Here is a tiny trained network, its code and every weight. The questions are about switching its units off for an input and a class, where a switched-off unit gives its printed mean instead of its output.

import numpy as np


def w(rows, s, z=0):
    codes = np.array(rows[::2]) - 128.0
    scale = np.full(codes.shape[1], s)
    scale[-1] = z or s
    return codes * scale


def f(y):
    return y / 2 * (1 + np.tanh(0.7978845608 * (y + 0.044715 * y**3)))


def log_softmax(a):
    a = a - a.max(-1, keepdims=True)
    return a - np.log(np.exp(a).sum(-1, keepdims=True))


def net(x, mask):
    res = np.array(x, float).reshape(1, 8) / 4 @ E
    y = f(res @ A[0][:, :-1].T + A[0][:, -1])
    res = res + np.where(mask, y, B[0][:, -1]) @ B[0][:, :-1]
    return log_softmax(res[-1] @ U[:, :-1].T + U[:, -1])


A, B = {}, {}
E = w([
[93,173,150,151,166,53,187],'x0',
[73,115,52,162,185,217,104],'x1',
[141,144,126,179,111,33,52],'x2',
[188,119,62,88,151,155,174],'x3',
[139,61,165,70,230,132,86],'x4',
[77,133,208,209,189,161,114],'x5',
[183,206,154,121,254,126,136],'x6',
[87,118,135,46,50,207,83],'x7',
],0.0092)
A[0] = w([
[85,140,111,136,77,103,152,161],'neuron 1',
[82,90,125,181,205,19,148,214],'neuron 2',
[118,143,126,172,101,112,36,35],'neuron 3',
[152,180,187,92,160,126,124,176],'neuron 4',
[127,83,124,89,131,176,230,129],'neuron 5',
[114,112,102,154,77,154,120,36],'neuron 6',
[117,82,127,45,150,146,165,163],'neuron 7',
[129,124,100,157,135,148,137,100],'neuron 8',
[207,71,102,127,121,58,89,195],'neuron 9',
[135,66,149,136,129,126,39,168],'neuron 10',
[72,145,116,104,71,52,166,135],'neuron 11',
[138,149,160,171,107,159,78,92],'neuron 12',
[95,167,71,195,149,183,138,191],'neuron 13',
[24,56,130,114,139,129,3,138],'neuron 14',
[118,122,183,159,95,201,100,253],'neuron 15',
[193,140,70,123,164,155,179,151],'neuron 16',
[91,116,105,142,142,186,155,76],'neuron 17',
[85,95,153,109,108,156,103,142],'neuron 18',
[81,140,78,196,143,134,88,153],'neuron 19',
],0.012,0.0042)
B[0] = w([
[189,151,120,172,100,122,171,170],'neuron 1',
[172,180,157,255,150,64,133,254],'neuron 2',
[96,128,136,96,98,169,146,160],'neuron 3',
[99,126,138,175,223,80,85,193],'neuron 4',
[97,80,59,110,116,149,132,192],'neuron 5',
[139,171,158,190,104,125,187,154],'neuron 6',
[108,122,51,130,166,146,149,188],'neuron 7',
[88,114,89,96,93,140,135,137],'neuron 8',
[142,91,87,69,63,66,147,189],'neuron 9',
[140,88,91,66,70,137,92,179],'neuron 10',
[180,190,172,147,110,71,150,186],'neuron 11',
[105,115,120,86,173,127,134,150],'neuron 12',
[83,61,93,102,170,126,134,191],'neuron 13',
[139,66,170,44,62,185,59,210],'neuron 14',
[78,81,73,116,208,118,128,190],'neuron 15',
[56,109,116,104,153,141,104,193],'neuron 16',
[113,104,115,93,77,108,148,159],'neuron 17',
[60,122,108,93,142,170,176,169],'neuron 18',
[102,85,74,117,135,166,133,176],'neuron 19',
],0.0099,0.015)
U = w([
[107,124,194,137,217,127,53,92],'0',
[92,127,38,149,180,139,202,192],'1',
[108,25,38,2,86,167,111,202],'2',
[119,185,117,77,43,221,161,2],'3',
[221,181,176,187,115,32,125,67],'4',
],0.0079,0.0039)

Each question gives the input, the list of numbers given to net, and the class t.
The units are the neurons (one row each of A and B). Each row of codes is followed by its name. A weight is (code - 128) times the scale printed after its matrix; where a second scale follows, it is the last column's (A, B and U).
mask holds one flag per neuron, in row order. A switched-off neuron (its flag False) gives its mean, the last column of its row in B, instead of its output. The means were averaged over made-up inputs and are rounded, as every weight is.
A unit's drop is (log p(t) with every unit on - log p(t) with that unit switched off) / (log p(t) with every unit on - log p(t) with every unit switched off).
The circuit of an input: a set's keep is (log p(t) with only the set's units on - log p(t) with every unit switched off) / (log p(t) with every unit on - log p(t) with every unit switched off). Starting from the 12 units with the biggest drops (on a tie, the unit counted first), units are removed one at a time, each time the one whose removal leaves the highest keep (on an exact tie, the one counted first), for as long as the keep stays at least 0.8.
circuit, biggest first: the units of the circuit, biggest drop first
top k neurons: the k neurons with the biggest drops, biggest first
drop of u: that unit's drop, to one decimal
input [1,4,8,-1,0,0,0,-6], class 4: circuit, biggest first : (neuron 2)
input [2,-4,-6,3,-6,-6,-7,-4], class 3: top 3 neurons : (neuron 2; neuron 5; neuron 4)
input [5,-8,-3,-4,-3,1,-7,8], class 3: top 3 neurons : (neuron 2; neuron 18; neuron 4)
input [8,5,0,-2,5,1,-1,2], class 0: circuit, biggest first : (neuron 2; neuron 9; neuron 14)
input [2,-6,-3,5,-1,8,4,-3], class 4: top 3 neurons : (neuron 2; neuron 15; neuron 14)
input [3,7,2,-6,6,6,8,6], class 2: top 3 neurons : (neuron 14; neuron 10; neuron 19)
input [0,-7,-7,-4,5,-8,8,8], class 1: top 2 neurons : (neuron 14; neuron 4)
input [0,-6,-5,5,7,6,6,5], class 1: top 3 neurons : (neuron 7; neuron 14; neuron 5)
input [3,-2,1,5,-2,3,-8,3], class 3: top 2 neurons : (neuron 2; neuron 4)
input [8,4,0,-5,2,-4,-5,2], class 3: top 3 neurons : (neuron 14; neuron 4; neuron 18)
input [7,-8,-7,-7,-8,8,-4,5], class 4: top 2 neurons : (neuron 11; neuron 1)
input [0,7,1,3,2,8,-7,-3], class 2: drop of neuron 16 : 0.0
input [4,7,-1,4,-4,-1,-1,0], class 2: drop of neuron 2 : 1.3
input [-4,-8,7,6,-7,1,-2,7], class 4: drop of neuron 11 : 0.2
input [-1,-7,-4,-3,-5,-8,7,2], class 4: top neuron : (neuron 11)
